Here is a tiny trained network, its code and every weight. The questions are about switching its units off for an input and a target symbol, where a switched-off unit gives its printed mean instead of its output.

import numpy as np


def w(rows, s, z=0):
    codes = np.array(rows[::2]) - 128.0
    scale = np.full(codes.shape[1], s)
    scale[-1] = z or s
    return codes * scale


def f(y):
    return y / 2 * (1 + np.tanh(0.7978845608 * (y + 0.044715 * y**3)))


def softmax(a):
    e = np.exp(a - a.max(-1, keepdims=True))
    return e / e.sum(-1, keepdims=True)


def log_softmax(a):
    a = a - a.max(-1, keepdims=True)
    return a - np.log(np.exp(a).sum(-1, keepdims=True))


def net(x, mask):
    ids = ['ΔΛΞΠΦαβζηθμσω'.index(c) for c in x.split()]
    T = len(ids)
    res = E[ids] + P[:T]
    u = 0
    for l in range(2):
        q, k, v = (res @ M[l].T for M in (Q, K, V))
        z = softmax(np.where(np.tri(T) > 0, q @ k.T / 4**0.5, -1e9)) @ v
        res = res + np.where(mask[u], z, O[l][:, -1]) @ O[l][:, :-1]
        u += 1
        y = f(res @ A[l][:, :-1].T + A[l][:, -1])
        res = res + np.where(mask[u : u + 4], y, B[l][:, -1]) @ B[l][:, :-1]
        u += 4
    return log_softmax(res[-1] @ U[:, :-1].T + U[:, -1])


Q, K, V, O, A, B = {}, {}, {}, {}, {}, {}
E = w([
[162,149,138],'Δ',
[182,148,113],'Λ',
[237,130,145],'Ξ',
[48,74,38],'Π',
[34,254,161],'Φ',
[141,13,85],'α',
[249,47,88],'β',
[113,194,153],'ζ',
[167,49,70],'η',
[122,114,102],'θ',
[188,113,197],'μ',
[72,68,244],'σ',
[31,215,131],'ω',
],0.016)
P = w([
[36,183,103],'0',
[35,189,26],'1',
[33,135,33],'2',
[46,103,39],'3',
[29,114,34],'4',
[34,74,55],'5',
[34,79,30],'6',
[55,43,51],'7',
[53,14,57],'8',
[45,26,50],'9',
[41,4,65],'10',
[51,35,61],'11',
[66,8,67],'12',
],0.0032)
Q[0] = w([
[135,134,140],'0.h1',
[58,9,124],'0.h1',
[122,135,181],'0.h1',
[199,248,114],'0.h1',
],0.016)
K[0] = w([
[153,137,160],'0.h1',
[11,34,12],'0.h1',
[102,95,161],'0.h1',
[233,222,218],'0.h1',
],0.012)
V[0] = w([
[184,167,98],'0.h1',
[92,138,252],'0.h1',
[59,86,140],'0.h1',
[130,155,230],'0.h1',
],0.0041)
O[0] = w([
[162,128,83,109],'0.h1',
[128,3,185,7],'0.h1',
[74,157,170,168],'0.h1',
[156,7,155,5],'0.h1',
],0.0046,0.0022)
A[0] = w([
[181,148,42,122],'0.n1',
[157,140,74,50],'0.n2',
[249,131,94,5],'0.n3',
[203,43,62,153],'0.n4',
],0.011,0.0034)
B[0] = w([
[109,162,153,198],'0.n1',
[96,96,183,145],'0.n2',
[108,2,220,197],'0.n3',
[33,222,113,254],'0.n4',
],0.0094,0.0082)
Q[1] = w([
[200,222,46],'1.h1',
[73,77,171],'1.h1',
[128,73,55],'1.h1',
[34,2,206],'1.h1',
],0.0069)
K[1] = w([
[137,190,250],'1.h1',
[138,122,64],'1.h1',
[92,221,180],'1.h1',
[116,98,1],'1.h1',
],0.0093)
V[1] = w([
[132,82,70],'1.h1',
[193,230,243],'1.h1',
[113,13,1],'1.h1',
[138,175,175],'1.h1',
],0.0079)
O[1] = w([
[155,182,167,90],'1.h1',
[126,11,1,2],'1.h1',
[159,227,209,102],'1.h1',
[122,95,100,128],'1.h1',
],0.0093,0.0032)
A[1] = w([
[37,119,131,6],'1.n1',
[2,241,58,3],'1.n2',
[158,254,71,192],'1.n3',
[118,60,186,69],'1.n4',
],0.0089,0.0052)
B[1] = w([
[107,76,153,166],'1.n1',
[179,120,194,255],'1.n2',
[141,111,2,200],'1.n3',
[188,70,167,141],'1.n4',
],0.019,0.0086)
U = w([
[39,106,37,255],'Δ',
[2,141,76,244],'Λ',
[191,54,137,133],'Ξ',
[164,166,133,100],'Π',
[135,81,143,84],'Φ',
[131,133,198,133],'α',
[10,48,139,96],'β',
[155,93,137,73],'ζ',
[103,98,177,110],'η',
[130,90,187,117],'θ',
[204,69,143,162],'μ',
[211,28,165,33],'σ',
[213,93,129,112],'ω',
],0.0091,0.0072)

Each question gives the input, a string of symbols that net reads in full, and the target symbol t.
The units are the heads (4 rows each of Q, K, V and O) and the neurons (one row each of A and B). Each row of codes is followed by its name. A weight is (code - 128) times the scale printed after its matrix; where a second scale follows, it is the last column's (O, A, B and U).
mask holds one flag per unit, layer by layer, with each layer's heads first. A switched-off unit (its flag False) gives its mean, the last column of its rows in O or B, instead of its output. The means were averaged over made-up inputs and are rounded, as every weight is.
A unit's drop is (log p(t) with every unit on - log p(t) with that unit switched off) / (log p(t) with every unit on - log p(t) with every unit switched off).
The circuit of an input: a set's keep is (log p(t) with only the set's units on - log p(t) with every unit switched off) / (log p(t) with every unit on - log p(t) with every unit switched off). Starting from all 10 units, units are removed one at a time, each time the one whose removal leaves the highest keep (on an exact tie, the one counted first), for as long as the keep stays at least 0.8.
units of the circuit, in order: the units of the circuit, biggest drop first
k most important neurons: the k neurons with the biggest drops, biggest first
top k neurons in layer l: the k neurons of layer l with the biggest drops, biggest first
drop of u: that unit's drop, to one decimal
input μ α β Λ α Λ, target Λ: units of the circuit, in order	[1.n2 1.n4 0.h1]
input σ Λ β ζ μ Λ α β β Π Ξ β Ξ, target Π: units of the circuit, in order	[1.h1 0.n3 1.n3 1.n2]
input β β β Ξ β σ σ, target σ: 3 most important neurons	[1.n4 0.n4 0.n1]
input η ζ ω β Λ, target Δ: units of the circuit, in order	[1.n2 0.n4]
input Ξ Φ σ ζ ω σ ζ σ, target σ: units of the circuit, in order	[1.n4 0.n4]
input Ξ σ σ β Λ β β Π Λ ζ β, target Π: units of the circuit, in order	[1.h1 0.n3 1.n3 0.n4]
input Ξ Φ Λ ω β ζ Π Π β ζ Δ β σ, target Π: units of the circuit, in order	[1.h1 1.n3 0.n3]
input α Λ Π σ σ σ η β Ξ β σ ω ζ, target Δ: top 2 neurons in layer 0	[0.n3 0.n4]
input β β σ β β θ σ σ η Δ, target Δ: top 2 neurons in layer 0	[0.n3 0.n4]
input β Π β α ω β ω Ξ β β β β, target α: top 2 neurons in layer 0	[0.n3 0.n2]
input Λ Ξ Λ θ β ζ σ α Δ σ β β β, target α: top neuron in layer 0	[0.n3]
input Λ ω β β η Λ β Λ σ μ β Π Ξ, target Π: top 3 neurons in layer 1	[1.n3 1.n2 1.n1]
input β β β β, target β: 3 most important neurons	[0.n4 0.n3 0.n1]
input β σ β μ Φ β β α β σ Ξ Φ σ, target α: top neuron in layer 1	[1.n3]
input σ β μ Λ, target Δ: 2 most important neurons	[1.n2 1.n4]
input ω Λ Φ β β Ξ β Λ β Λ, target Λ: 3 most important neurons	[1.n2 1.n4 1.n3]
input Λ Λ σ θ β Π σ, target Π: top 2 neurons in layer 1	[1.n3 1.n1]
input θ α Π μ ζ, target Δ: top 2 neurons in layer 1	[1.n2 1.n3]
input Ξ Ξ Π β β Π Λ β, target Π: drop of 0.h1	0.1
input ζ ω Λ β σ ω β, target β: drop of 0.n3	0.6
input Π Λ α Λ Φ η α β θ, target Δ: drop of 1.n4	0.2
